Below is a small trained network, with its code and all its weights. Each question gives an input and a class and asks what happens when units are switched off, that is, made to give their printed mean instead of their output.

import numpy as np


def w(rows, s, z=0):
    codes = np.array(rows[::2]) - 128.0
    scale = np.full(codes.shape[1], s)
    scale[-1] = z or s
    return codes * scale


def f(y):
    return np.maximum(y, 0)


def log_softmax(a):
    a = a - a.max(-1, keepdims=True)
    return a - np.log(np.exp(a).sum(-1, keepdims=True))


def net(x, mask):
    res = np.array(x, float).reshape(1, 8) / 4 @ E
    y = f(res @ A[0][:, :-1].T + A[0][:, -1])
    res = res + np.where(mask, y, B[0][:, -1]) @ B[0][:, :-1]
    return log_softmax(res[-1] @ U[:, :-1].T + U[:, -1])


A, B = {}, {}
E = w([
[145,148,135,141,125,150,126,128,115,116],'x0',
[244,146,142,112,76,75,147,57,129,155],'x1',
[133,114,142,129,138,131,105,118,144,137],'x2',
[107,100,140,118,138,125,97,87,165,113],'x3',
[151,133,134,140,130,141,118,143,120,128],'x4',
[152,89,163,203,110,123,237,144,242,94],'x5',
[166,153,120,46,246,145,165,156,155,91],'x6',
[153,129,130,138,129,132,116,156,122,151],'x7',
],0.011)
A[0] = w([
[35,88,128,218,76,157,56,177,103,93,119],'n0',
[110,166,120,58,213,164,99,166,119,128,140],'n1',
[150,127,166,209,54,82,113,80,140,139,132],'n2',
[125,99,171,175,97,96,136,146,152,137,156],'n3',
[99,103,176,96,124,97,132,111,130,117,126],'n4',
[146,134,63,124,115,118,78,65,70,172,253],'n5',
[198,166,120,73,106,76,103,64,103,139,110],'n6',
[86,122,119,155,49,112,83,133,104,130,154],'n7',
[75,143,111,63,178,152,75,177,97,147,153],'n8',
[173,109,136,203,13,93,188,99,199,150,114],'n9',
[121,107,152,212,161,176,245,154,254,127,112],'n10',
[43,157,119,203,45,146,68,110,111,192,241],'n11',
[27,135,150,218,72,131,67,119,71,165,2],'n12',
[197,174,124,56,92,96,118,104,153,145,165],'n13',
[160,117,174,180,88,74,181,85,137,111,105],'n14',
],0.008,0.0082)
B[0] = w([
[146,145,195,181,183,76,203,125,126,67,211],'n0',
[126,160,82,122,153,153,66,104,231,182,205],'n1',
[76,112,82,100,66,165,79,123,159,149,207],'n2',
[131,141,89,97,147,171,94,171,133,131,185],'n3',
[143,129,112,93,143,142,92,115,103,145,142],'n4',
[90,160,137,111,209,98,133,209,195,43,230],'n5',
[186,106,188,125,150,23,167,149,65,97,186],'n6',
[195,105,254,127,165,97,137,116,90,160,193],'n7',
[94,129,80,166,109,191,71,128,78,143,209],'n8',
[48,134,67,141,87,214,70,113,147,198,237],'n9',
[186,116,225,171,144,4,161,105,77,84,248],'n10',
[189,80,171,146,108,97,194,45,44,163,254],'n11',
[134,224,146,58,199,93,132,236,221,66,183],'n12',
[163,122,190,116,63,81,176,154,66,118,190],'n13',
[135,159,34,87,85,155,95,53,174,168,190],'n14',
],0.0074,0.014)
U = w([
[116,174,161,145,183,78,126,159,163,107,250],'0',
[149,101,191,165,88,76,136,78,92,147,34],'1',
[62,141,19,152,84,254,47,103,156,176,109],'2',
],0.0095,0.0017)

Each question gives the input, the list of numbers given to net, and the class t.
The units are the neurons (one row each of A and B). Each row of codes is followed by its name. A weight is (code - 128) times the scale printed after its matrix; where a second scale follows, it is the last column's (A, B and U).
mask holds one flag per neuron, in row order. A switched-off neuron (its flag False) gives its mean, the last column of its row in B, instead of its output. The means were averaged over made-up inputs and are rounded, as every weight is.
A unit's drop is (log p(t) with every unit on - log p(t) with that unit switched off) / (log p(t) with every unit on - log p(t) with every unit switched off).
The circuit of an input: a set's keep is (log p(t) with only the set's units on - log p(t) with every unit switched off) / (log p(t) with every unit on - log p(t) with every unit switched off). Starting from the 12 units with the biggest drops (on a tie, the unit counted first), units are removed one at a time, each time the one whose removal leaves the highest keep (on an exact tie, the one counted first), for as long as the keep stays at least 0.8.
units of the circuit, in order: the units of the circuit, biggest drop first
k most important neurons: the k neurons with the biggest drops, biggest first
drop when u is switched off: that unit's drop, to one decimal
input [0,-3,4,2,-5,-3,-4,7], class 0: 3 most important neurons => [n12 n5 n10]
input [1,-2,-4,-1,3,-5,-5,1], class 0: units of the circuit, in order => [n12]
input [-3,3,-8,1,-8,5,5,-2], class 1: 3 most important neurons => [n5 n12 n10]
input [6,-4,3,-5,-1,0,-7,1], class 0: 4 most important neurons => [n12 n10 n0 n13]
input [-2,-8,-3,-1,5,4,-4,-5], class 1: 4 most important neurons => [n5 n11 n10 n1]
input [1,0,0,5,-6,-5,4,-5], class 2: 3 most important neurons => [n10 n8 n0]
input [-1,7,3,4,-5,-6,4,-8], class 0: 2 most important neurons => [n5 n11]
input [0,-5,-1,5,-3,-1,-6,0], class 0: 3 most important neurons => [n12 n10 n0]
input [3,0,1,8,-8,-3,-5,-3], class 0: 4 most important neurons => [n12 n5 n10 n13]
input [-1,-3,5,4,-7,-4,-4,0], class 0: 3 most important neurons => [n12 n5 n10]
input [-7,-7,-7,3,-3,3,0,-5], class 1: 4 most important neurons => [n5 n12 n10 n1]
input [6,-1,0,0,-6,-7,-3,-2], class 0: 2 most important neurons => [n5 n12]
input [4,2,-4,-1,-3,4,-7,-3], class 2: 3 most important neurons => [n9 n2 n14]
input [-3,6,0,-6,4,4,-6,4], class 2: units of the circuit, in order => [n9]
input [8,1,5,-8,-3,3,-3,7], class 2: 2 most important neurons => [n9 n6]
input [2,7,-2,0,8,5,-7,8], class 2: drop when n3 is switched off => 0.0
input [0,1,7,-6,4,3,-1,7], class 2: drop when n0 is switched off => 0.2
input [-5,-3,1,4,3,8,-1,3], class 1: drop when n1 is switched off => 0.1
